Below are the code and all the weights of a small trained network. Each question names an input and a class and asks about switching units off, where a switched-off unit gives its printed mean instead of its output.

import numpy as np


def w(rows, s, z=0):
    codes = np.array(rows[::2]) - 128.0
    scale = np.full(codes.shape[1], s)
    scale[-1] = z or s
    return codes * scale


def f(y):
    return np.maximum(y, 0)


def log_softmax(a):
    a = a - a.max(-1, keepdims=True)
    return a - np.log(np.exp(a).sum(-1, keepdims=True))


def net(x, mask):
    res = np.array(x, float).reshape(1, 5) / 4 @ E
    y = f(res @ A[0][:, :-1].T + A[0][:, -1])
    res = res + np.where(mask, y, B[0][:, -1]) @ B[0][:, :-1]
    return log_softmax(res[-1] @ U[:, :-1].T + U[:, -1])


A, B = {}, {}
E = w([
[194,149,40,226,125,242,162,128,172,148],'x0',
[188,201,43,106,142,33,254,130,82,219],'x1',
[14,83,168,117,183,161,202,161,210,206],'x2',
[101,35,93,101,61,154,201,39,107,101],'x3',
[149,90,77,31,55,151,95,230,159,128],'x4',
],0.0091)
A[0] = w([
[155,173,156,147,156,118,91,234,135,148,115],'N1',
[123,111,62,112,91,97,168,97,91,188,48],'N2',
[160,141,59,180,118,206,136,127,170,155,92],'N3',
[151,114,59,213,146,184,147,137,152,136,187],'N4',
[147,143,91,129,122,115,173,157,107,181,69],'N5',
[150,169,112,116,162,76,171,125,130,131,108],'N6',
[145,48,80,56,71,146,167,154,127,108,132],'N7',
[115,52,115,122,75,149,144,58,155,96,84],'N8',
[135,115,192,178,132,151,91,95,135,56,127],'N9',
[104,151,193,87,140,157,188,145,204,167,40],'N10',
[132,96,88,58,38,163,117,232,127,149,126],'N11',
[191,127,135,121,53,125,117,126,66,83,66],'N12',
[124,52,84,133,71,127,206,94,67,62,189],'N13',
[136,170,149,143,165,118,57,194,155,144,1],'N14',
[177,140,105,144,78,130,90,87,134,118,49],'N15',
[90,128,185,57,137,51,114,134,94,115,72],'N16',
[229,139,119,136,122,111,77,90,77,64,95],'N17',
[97,74,145,130,182,168,179,169,195,193,89],'N18',
[148,169,86,129,138,51,135,130,91,170,76],'N19',
[98,123,190,141,127,155,96,114,154,74,22],'N20',
[132,94,179,162,119,145,81,187,116,103,21],'N21',
[88,146,141,184,83,115,124,2,97,149,157],'N22',
[134,123,103,87,100,135,85,176,176,123,63],'N23',
[148,142,123,99,86,107,154,172,132,155,159],'N24',
[127,81,161,141,111,181,92,127,137,61,132],'N25',
[87,91,143,121,154,140,171,144,168,168,79],'N26',
[126,126,132,126,100,147,73,103,140,109,61],'N27',
[152,112,121,81,140,118,184,128,73,178,144],'N28',
[94,94,161,74,132,61,124,125,58,124,106],'N29',
[112,78,158,145,128,173,85,132,159,139,77],'N30',
[159,209,126,156,193,97,68,208,143,136,164],'N31',
[163,161,109,134,133,110,90,147,97,74,39],'N32',
[128,121,167,159,232,137,172,32,95,116,155],'N33',
],0.012,0.0041)
B[0] = w([
[42,131,127,97,156,95,103,103,144,180,212],'N1',
[101,95,114,120,150,133,181,173,121,93,204],'N2',
[114,63,131,250,13,55,61,131,111,160,226],'N3',
[103,118,121,182,68,97,87,122,114,135,233],'N4',
[118,91,114,131,138,126,159,187,122,76,195],'N5',
[126,100,68,140,168,145,142,185,106,53,195],'N6',
[73,190,113,148,199,190,65,100,112,202,224],'N7',
[10,105,158,95,145,86,158,122,140,138,216],'N8',
[142,109,42,148,163,148,175,129,119,88,224],'N9',
[197,147,139,101,125,110,165,86,192,115,209],'N10',
[194,175,63,156,182,198,86,101,110,153,250],'N11',
[181,165,154,113,147,89,158,79,187,111,196],'N12',
[37,115,150,64,142,72,103,115,159,148,238],'N13',
[11,106,153,82,151,125,106,116,94,170,193],'N14',
[185,133,163,114,121,68,161,96,150,145,169],'N15',
[183,101,139,254,20,97,68,104,91,153,241],'N16',
[185,176,149,76,114,55,153,74,170,111,216],'N17',
[216,161,176,62,123,72,161,80,184,121,246],'N18',
[123,108,87,126,158,133,182,174,101,91,210],'N19',
[152,109,81,138,139,125,176,143,85,109,209],'N20',
[119,81,106,134,149,134,191,166,111,110,189],'N21',
[124,214,60,105,151,174,73,127,95,186,219],'N22',
[155,149,108,165,165,198,146,143,100,149,191],'N23',
[137,103,115,153,161,166,114,144,122,99,190],'N24',
[110,93,95,134,158,107,142,166,132,76,232],'N25',
[206,171,172,107,116,54,174,72,195,109,208],'N26',
[132,149,91,144,134,111,203,160,96,85,172],'N27',
[96,94,91,149,145,109,165,170,173,87,208],'N28',
[135,68,140,194,49,106,67,141,126,166,233],'N29',
[144,79,97,163,148,134,188,133,162,96,208],'N30',
[54,108,136,93,150,121,112,103,130,146,230],'N31',
[167,137,157,81,120,105,174,85,204,154,172],'N32',
[159,173,59,134,187,218,62,114,132,171,232],'N33',
],0.0087,0.014)
U = w([
[207,157,160,71,128,77,173,92,181,122,116],'0',
[111,76,89,144,171,137,188,192,117,55,72],'1',
[126,88,133,211,25,106,84,131,113,170,129],'2',
[2,129,139,67,166,121,120,113,133,182,169],'3',
[155,198,88,142,202,219,90,122,115,184,128],'4',
[90,148,127,127,145,123,99,146,156,115,254],'5',
[136,161,187,118,72,189,122,147,96,155,96],'6',
[123,167,186,118,118,172,116,168,105,126,89],'7',
],0.011,0.0073)

Each question gives the input, the list of numbers given to net, and the class t.
The units are the neurons (one row each of A and B). Each row of codes is followed by its name. A weight is (code - 128) times the scale printed after its matrix; where a second scale follows, it is the last column's (A, B and U).
mask holds one flag per neuron, in row order. A switched-off neuron (its flag False) gives its mean, the last column of its row in B, instead of its output. The means were averaged over made-up inputs and are rounded, as every weight is.
A unit's drop is (log p(t) with every unit on - log p(t) with that unit switched off) / (log p(t) with every unit on - log p(t) with every unit switched off).
The circuit of an input: a set's keep is (log p(t) with only the set's units on - log p(t) with every unit switched off) / (log p(t) with every unit on - log p(t) with every unit switched off). Starting from the 12 units with the biggest drops (on a tie, the unit counted first), units are removed one at a time, each time the one whose removal leaves the highest keep (on an exact tie, the one counted first), for as long as the keep stays at least 0.8.
circuit, biggest first: the units of the circuit, biggest drop first
most important unit: the unit with the biggest drop
top k neurons: the k neurons with the biggest drops, biggest first
drop when u is switched off: that unit's drop, to one decimal
input [1,-7,-8,-7,7], class 0: top 2 neurons	[N17; N32]
input [4,8,-2,-4,-7], class 1: top 2 neurons	[N19; N6]
input [2,3,-1,6,7], class 4: circuit, biggest first	[N11]
input [-4,-4,0,5,5], class 3: top 4 neurons	[N8; N7; N13; N33]
input [5,-4,-7,-7,-3], class 0: top 2 neurons	[N17; N32]
input [8,7,1,-5,-1], class 2: top 2 neurons	[N3; N4]
input [5,6,-1,8,4], class 3: top 2 neurons	[N13; N7]
input [6,-1,-1,-1,8], class 4: top 3 neurons	[N11; N7; N16]
input [6,3,4,-7,7], class 3: top 4 neurons	[N1; N31; N14; N16]
input [-6,3,-3,8,-8], class 3: top 2 neurons	[N13; N11]
input [-7,-2,-4,-6,-6], class 2: top 2 neurons	[N16; N29]
input [-8,-8,4,3,-5], class 1: top 4 neurons	[N9; N3; N20; N25]
input [7,1,-3,6,4], class 2: drop when N3 is switched off	7.0
input [-5,3,-3,1,-6], class 4: most important unit	N33
input [8,-7,-4,-6,-1], class 2: drop when N3 is switched off	3.7
input [-2,3,-1,8,6], class 3: drop when N13 is switched off	0.9
